Each row has a class, written as a number after it.
[  18    9 -129  177   -8   81  -16  112   62   52  -19   -1  351  173
    0 -267   31   -1   35  -25 -255 -132 -223  -97  -79 -346  -29 -124
  -21  -35  241   42  -62   96] -> 0
[-119   16   11    7   89  116   30  126   72   32 -146 -269  155   67
  332 -228   -6  -36  -23 -155  -48  -57 -173  -33  113 -243    4 -247
  195   21  107 -145   19  -83] -> 2
[ 236   -1 -161  135  -19  -16   31   61  100  -60  -10   76  155   62
 -119 -181   66  -68   90  104 -204  -66  126  -57 -206  -95 -111  103
  -25  186  109   25  -15   14] -> 0
[ -25 -104  341 -213  107 -239  173 -130  109 -301  136 -373 -451  107
  192   16  166 -283 -115  213  136   29  320  231   16  672 -132  -21
  122 -180 -164  -45   82 -258] -> 1
[ -36  -68  116  -65  120   78  177  -94   66 -178   33 -336 -127  -40
  395 -286  -28 -138  -75  110  173  -39   93   47  115   32  104 -217
  117  -56  -19    3    6  -61] -> 0
[-129  -31 -252   -6   59  244   69  199  -66  235  -81 -141  519 -127
  125 -454 -126  215    1 -383  -99   11 -287 -147  192 -692  115 -191
   90   99  316  -13   13   21] -> 8
[ -12   -4  -37   81   12   28   62  143   72  115  -23   57  324   89
   24 -267   22  -53  118  -46 -137 -144 -165 -108   37 -298   55 -155
  -37 -114  172    5  -68  104] -> 7
[-165  -40   69   68  -27  161   15   31   72   26  -45 -334   27   46
  326 -205   20 -130  -22 -218  -95 -105 -103  -40   78 -289   22 -315
  342   30  106  -73  116  -70] -> 5
[ -81   38  277 -201   27  -38  206 -162  112 -291   99 -199 -376   88
  204    3  136 -205  -79  233  159 -152  218  209   45  415  -58 -194
  137  -30 -332   -7   89 -233] -> 4
[-152  -67   32  -34   35  119  140   34   81   97  -71 -295  173  -32
  409 -259    7  -74  113 -258  -29  -24  -98  -92   83 -230   58 -185
  203   72  233 -123   88  -69] -> 1
[  11   72 -128  130   42   43  -15  102  151  -40  -49   55   35  125
   12 -122    7   23  -31   86 -236  -67 -153  105  -40 -201 -148 -108
  -25  -67   28 -119  -15 -123] -> 10
[ -95   80 -169   70   46  276   26  170    3  207  -82 -189  329  -56
  192 -277 -104  152 -111 -190  -91  -16 -181  -25  135 -476   40 -308
  217  115  208 -111  -18  -23] -> 1
[ -48  -38  216   27  -39  -54   21  -80  241 -273  189 -132 -485  136
  255  242  137 -197  -27  360   55 -159   76  240 -106  489  -13 -106
  -12 -220 -126   34    7 -163] -> 8
[  33   -8  269 -236   44 -130  224  -99  205 -406  170 -172 -460  157
  169  126  164 -258  -30  331  224  -43  243  162 -155  752  -49  -12
   83  -32 -256    8   59 -286] -> 1
[ 107  -82 -282   27   77  -32   90  106   61    4  -41  -17  285    4
  -14 -233  -24   17  -26 -164 -143   40  -22  -27   11 -239 -117   47
  -92   70  166  -52  -41  -40] -> 1
[ -92  -20 -168   87   60  274   45   94   -6   76 -125 -307  261  -87
  401 -484 -104   62   -5 -281 -224 -119 -345  -41   -6 -387   60 -215
  112  146  417  -68   38  -13] -> 9
[-123  -58  337 -206   33   45  199  -28  214 -286   70 -356 -435   72
  356   13  125 -282  -68  289  161 -185   61  210   18  451   -1 -370
  176 -157 -188  -10   23 -229] -> 2
[  65  -47   59  123   13  -44  -46  -17   96 -113  -21 -141 -239  132
   71 -129   65 -201   -4  205 -165 -137   10  113  -54   83  -98 -145
   -3  -83   29 -124  -28  -58] -> 0
[ -38  -13  -43  192 -106  134  -49  135   62  -76   -8 -186  -90   20
  154  -18   -8  -54  -82  171 -123 -278 -281  118  -85  -72   -6 -279
  -95  -89   79   13  -34   46] -> 9
[ -40    0  111    8  -37 -117  143   75  219 -160   12  103 -136  196
   91  -62   79  -97  -12  310  -97 -132  103  208  -66  152 -159  -45
  -39  -80 -126   32   82   -7] -> 0
[-182  -89  150 -144   85 -113  153   83  129  -41  105 -266 -206   80
  305 -155   87 -128   77  -86  -47  -79   74   37  100  296  -73 -198
  191  -77  -82  -13  178 -167] -> 0
[ -98   61   68  -31   50  206  178   57  129  -45  -67 -151  219   28
  272 -390    8   16   36 -172  -43  -92  -48  -16  118 -262   46 -161
  189  128  126  -52   50  -52] -> 8
[ -93  -24   96   23   10  108   -4   89   -6  -75    3 -282  -64  119
  180 -102   -5  -14 -154   57  -30  -60 -100   23   35   80  -43 -192
  159    1   47  -33   22  -43] -> 5
[-185  -46 -176  271   -5  327  -28   50 -100  254  -76 -442  430  -41
  313 -515 -108   56 -191 -401 -267  -83 -328 -202  142 -848   12 -459
  331  154  483 -167   -2   27] -> 2
[-188 -151  -68   54   44   13  123  130   44  146  -61 -186  214   -8
  262 -219  -88   14  -53 -221  -73   -9  -90   -1  145 -378  -38 -172
  160  -14  273 -120   27  -34] -> 5
[ -64  -61  -24   22   22   70  124  158   72   45   13  -85   95  -24
   92 -203  -11  -38   95  178 -132 -229 -179   72 -142   35   16 -189
  -84   -9  174   58  -16   44] -> 8
[-242   -5   -7  -33   52  160  119   38  139   44   53 -139  112   97
  447 -275  -38  -40  -69 -228  -35  -76  -82   13  159 -343   18 -359
  245  -71  176  -81   37 -140] -> 6
[ -60   -9  128  -48  -20   -5  -29  130  230 -279  122  -92 -520  179
  190   87   81 -169   49  378  -33 -258  -97  146  -72  642   27 -207
 -173 -224 -203  118  -16 -133] -> 8
[ -58   -4  -97  183  -26  105    5   30   96   31  -31   59  143   67
   36 -128   14  -12  -13  102 -185 -194 -179    8 -144 -190   29  -99
   13   32  201  -21  -16  -17] -> 8
[ 130  -40 -355  325   23   71   27  117  -30  258  -15  -61  713  -77
   30 -238 -108   46  103 -284 -254  -27  -41 -232  -45 -820  -93  -47
  106  171  413  -56  -60  195] -> 5
[ 166  -35 -225   66   52  184  -38  177   76    3 -105  -48   80  -57
   37 -305   -1   -9   16   29 -195 -114 -224    6 -105 -137  -13 -145
 -150   41  194  -22 -112   20] -> 2
[  14  -96  -97  179   -4  -41  -35   26   43   53  -78  -45  339  100
  -10 -164   74  -49   29 -116 -243 -157 -171   19  -56 -454 -101  -94
    3  -53  255  -68  -30   67] -> 2
[  69  -83 -208  -49   44  168  -17  209  -95   96  -34 -242  295  -88
  -30 -279  -58  136   -6  -88  -87   84 -192 -191   -2 -217   31 -105
   52  143  187   18   -2   18] -> 3
[ -29   37 -300  318  -50  216 -180  239  -72  282  -70   17  462  -74
  -29 -127 -227  213   68 -210 -325 -137 -357  -46   -9 -630    6 -178
  -52   57  419  -45  -76  190] -> 6
[ 187   -9 -177   28   72  154   34  125  -86   97   -4 -147  379 -133
  -66 -270 -113   96  104 -110  -50   91  -27 -165  -12 -391   36  -19
  121  164  248  -23  -36   52] -> 0
[-134  -48  283 -137   93 -129  245 -152  234 -280    6 -196 -265  245
  346 -277  240 -212 -184  166  -42  -55  201  257    5  346 -165  -83
  177  -65 -105  -48  139 -194] -> 0
[-240  -63  181   37   25   29  161   -8  181    1   66 -196   30  112
  404  -75   39 -105   46 -192   40  -76  -42   -5  111  -62   25 -185
  221 -129  107  -66   61  -93] -> 5
[-216  -56  286    6   11   86  218 -134  245 -237    6 -256 -238  174
  576 -353   72 -250  -29  -69   94 -171   52   28   97   51  116 -223
  253  -31   68  -92  107 -215] -> 0
[-175   52 -103  103    1  179  -18  244  144   92  119 -163  130   47
  367 -208  -80   54   20 -122 -268 -182 -313   17   92 -287   34 -392
   16 -211  247  103  -47   -6] -> 6
[ 132   16   -9  -29    2   96    8  246   80  -45  -87  146    0   42
 -187 -124  -37   56   69  426  -58 -141 -171  188 -154   34  -11 -129
 -185  -84   25    9 -118   82] -> 3
[-168 -100  203  -38  -60  -90   66  115  284 -158   11    9 -406  208
  233   11  103 -177    5  189  -94 -209   57  248  -36  533  -90  -96
  -43 -152 -174   93  120  -76] -> 4
[-123 -109  -28   -9   98   40   29  112   -7   61  -25 -424   62    4
  256 -203    7  -76   43 -233 -112  -43  -65 -139  135  -30  -91 -240
  157   21   50  -73   70  -93] -> 3
[ 172  -51  -51  136  -54  -24  110   38  152 -240  109   18  -25   78
   -4    2   12 -129   99  318  -59 -217   -6   64 -320  200  -60    7
 -172   31  143   56  -72   15] -> 1
[  73  -92 -147   -4   54  111  101   98  -19   16  -44 -152  294  -30
   36 -305  -76   15  -28 -141  -96    9 -146   -5   46 -382  -30  -83
   33   73  255  -72  -72  -36] -> 7
[ -74  -36   50  -22   55    9  133  -31   84 -112   17 -338  -77   13
  323 -169   66 -152  -90  -34   11  -68   13   75   43   -6  -38 -215
   98  -57  128  -94   -2 -141] -> 1
[-157  -36  297 -124   12  -42  119 -181  212 -311  142 -382 -602  108
  468   70  122 -322   -1   63  142  -70  204  107   76  450  -25 -194
  238  -94 -296  -91  183 -428] -> 10
[-167  -60  -25   58   13  232   26  129   47  110   85 -426  170  -26
  373 -195  -69  -18   -8 -367 -132  -39 -208 -183  126 -284   77 -300
  307   20  238   18   42 -122] -> 10
[ -83  -26 -318  232  -59  144 -108  177  -67  178  -11  -88  468  -29
  -65 -229 -146  125  -17 -200 -357 -159 -376  -91   41 -764  -51 -320
    3  -85  337   80  -31  132] -> 2
[ -65  -61  -44   29   86   14  199   11  138  -23  -28 -155  224  -21
  274 -187  -10  -89   21 -200  -11  -99    9   39   21 -148  -36 -115
  115   92   67  -77   68  -49] -> 3
[  -8   20   16   78  -19   57   10  109   21   52 -107 -104  201   94
  -17 -134   19 -137   10   35 -123 -166 -181  -35   28 -373    4 -287
   65  -72  113  -75 -141   85] -> 4
[  90  -62  111  -26    7  -64   88    2  195 -261   65  -83 -141  180
  127  -46   99 -197   74  297  -32 -180   95   33  -68  374  -53  -44
 -128  -77  -95   82  -63  -93] -> 2
[  84  -61 -315  275  -73  110   34  182   -4  123   11  -87  462   18
  -80 -314  -70   30  -38 -136 -378 -143 -238 -140  -78 -575  -99 -150
   -5  185  351  -11  -79   86] -> 7
[  38 -117 -232  167   99   26  205    6   36   93  -70  -47  555   -7
  136 -426  -61   39 -100 -256 -130  -58   62  -25  -55 -469  -67   35
  158  319  340  -85   11   42] -> 5
[ -76  -93  142 -130  -19  -93   68  175  252 -247   82   49 -387  201
    0  160   75 -218  112  443   95 -249   47  120 -103  492  -55 -259
  -42 -290 -248  105   12 -172] -> 2
[ -13   10  -76   72  -50   11   98  186   87   16    0   13  300   98
  -16 -214    5  -25  145   10 -237 -165 -107 -128  -30 -308  -88 -167
  -55   -6  174   62  -46   84] -> 10
[ -53   62 -103   99  129  188  110  173  -20  117  -99 -161  450   22
  198 -471  -98   86  -71 -100 -119  -62 -286  -63   -7 -506  -17 -249
  112   31  372 -116  -73   52] -> 2
[   7  -69    6   51  116   70   88    5   49  -85   -5 -346  -15   25
  292 -215   14 -101 -189   58  -43 -122   15   27   -9   64   13 -199
  210  108   65  -38  -40  -76] -> 1
[-221  -14   33   55  108  154  114  136  156   18  -86 -167  126  144
  394 -336  -30   53 -164  -18  -60  -87 -232   96  113 -201   52 -263
  157 -102  164  -38  -16  -58] -> 0
[ -36  -49   26 -123  -18  130  107   -1   -1  -28  -12  -84  -75 -109
  221  -69  -53  -28   39   35   75  -90   -8   66   24 -115   41 -158
   94   46  -35   36   55    7] -> 9
[ 173  -36 -125  -52  185   15  192  192  105   89    6 -144  372  -44
  232 -140  -28  -33    8 -166   87   56  125  -58   11  -49   23   59
  162  209   68  -67  -81  -64] -> 4
[   2  -72  -29   68    0  -70   60  -68  106   -2   45   14  110  114
  167 -101   11  -77   67  -10 -201 -121  -31   86 -126  -77  -32   11
   43   45  187   -4   18  -11] -> 1
[-145  -51  315 -240  -60  -87   61  103  253 -385   28   37 -734  248
   78   98  139 -232  -80  520  -30 -197  -35  318  -69  713 -118 -203
 -146 -388 -322  166   29 -156] -> 3
[ -48  -49  154  -44    3   59  149  -38  187 -166   12  -87 -136  105
  228 -213   61 -116   89   41   -2 -149   36   59   34   72   45 -108
  100   10  -14  -18   53 -144] -> 0
[ -29   81 -132  105   -6   46  -64  139   34  117  -33    6  127  -14
  -22  -78  -37   97    6  -36 -184   -5  -91   64   36 -404 -123 -168
   37  -98  150  -53  -18  -11] -> 2
[ -37 -115  150 -115   25  -37   60  124  127  -74  -89   40  -78  127
   20 -112   84 -129   93  272 -155 -238 -100  241  -13    7  -97 -216
 -111 -227  -34   49  -78   74] -> 6
[ 137  -89  -39  -15  157   13  123  192  161  -61  -66 -209   58   47
  269 -289   91  -66   72  -22  -35  -42   27    1  -73  229  -42   22
    3  149   73  -66  -27  -48] -> 5
[ -26   33  113  -46  -90   44   10  136  141 -126   52   11 -267   83
   39    4   34  -55   82  316  -92 -178 -151  190  -98  197    8 -176
  -88 -162  -58   85   38  -30] -> 0
[  47 -130  165  -36  106 -205  104 -125   42 -145   26 -266 -215    3
  193   41   85 -233 -118   -9   42   17  303  190   24  198 -132   43
  219   21 -119  -64   60 -102] -> 7
[ -64  -25  -25   84   33   -1  168    4   33   63   42 -200  399   18
  223  -86   -9  -27  -13 -261    0  -11   91 -121  -15 -258  -83  -80
  254  209  213  -59   38   35] -> 2
[  98   -6 -468  271  100  235  -92  253  -93  305 -174  -76  692 -105
   45 -400 -147  179  -39 -410 -260    5 -308 -252  -62 -699   50  -55
   89  265  509  -82  -95  159] -> 4
[ -60 -122   46  -86   49   98   41  -52   36  -82  -39 -189  -37  -38
  298 -175  -59  -26    8   26  -39 -112  -96  205   29 -113   66 -133
   51   -6  109    5   26  -78] -> 6
[  33   48 -199   52   64  169   28   25    3   31  -42 -128  244  -45
  183 -296  -25   21   80 -307  -91  131 -149 -310  -31 -381  -15  -13
  138  145  268 -137   56 -117] -> 2
[-137  -64  -19   83   15  111   71  -47   48   14  115 -359  193   49
  293 -258   26    0  -73 -281   19    8  -72 -138  114 -118  103 -127
  205   54  177  -57  128 -169] -> 0
[-137  -89  181 -110   74   35  144  -83  173 -229   64 -307 -291  134
  369 -154  102 -137 -141   67   37  -56   25  162  147  213  -40 -219
  123 -157  -79  -30   34 -219] -> 0
[-153 -178  109 -107  114  -94  254   -9  181 -118   53 -297  -84   50
  470 -237   30 -132 -103  -22  -27  -54  106  183   89  165 -109 -108
   89  -78  105  -11   64 -199] -> 2
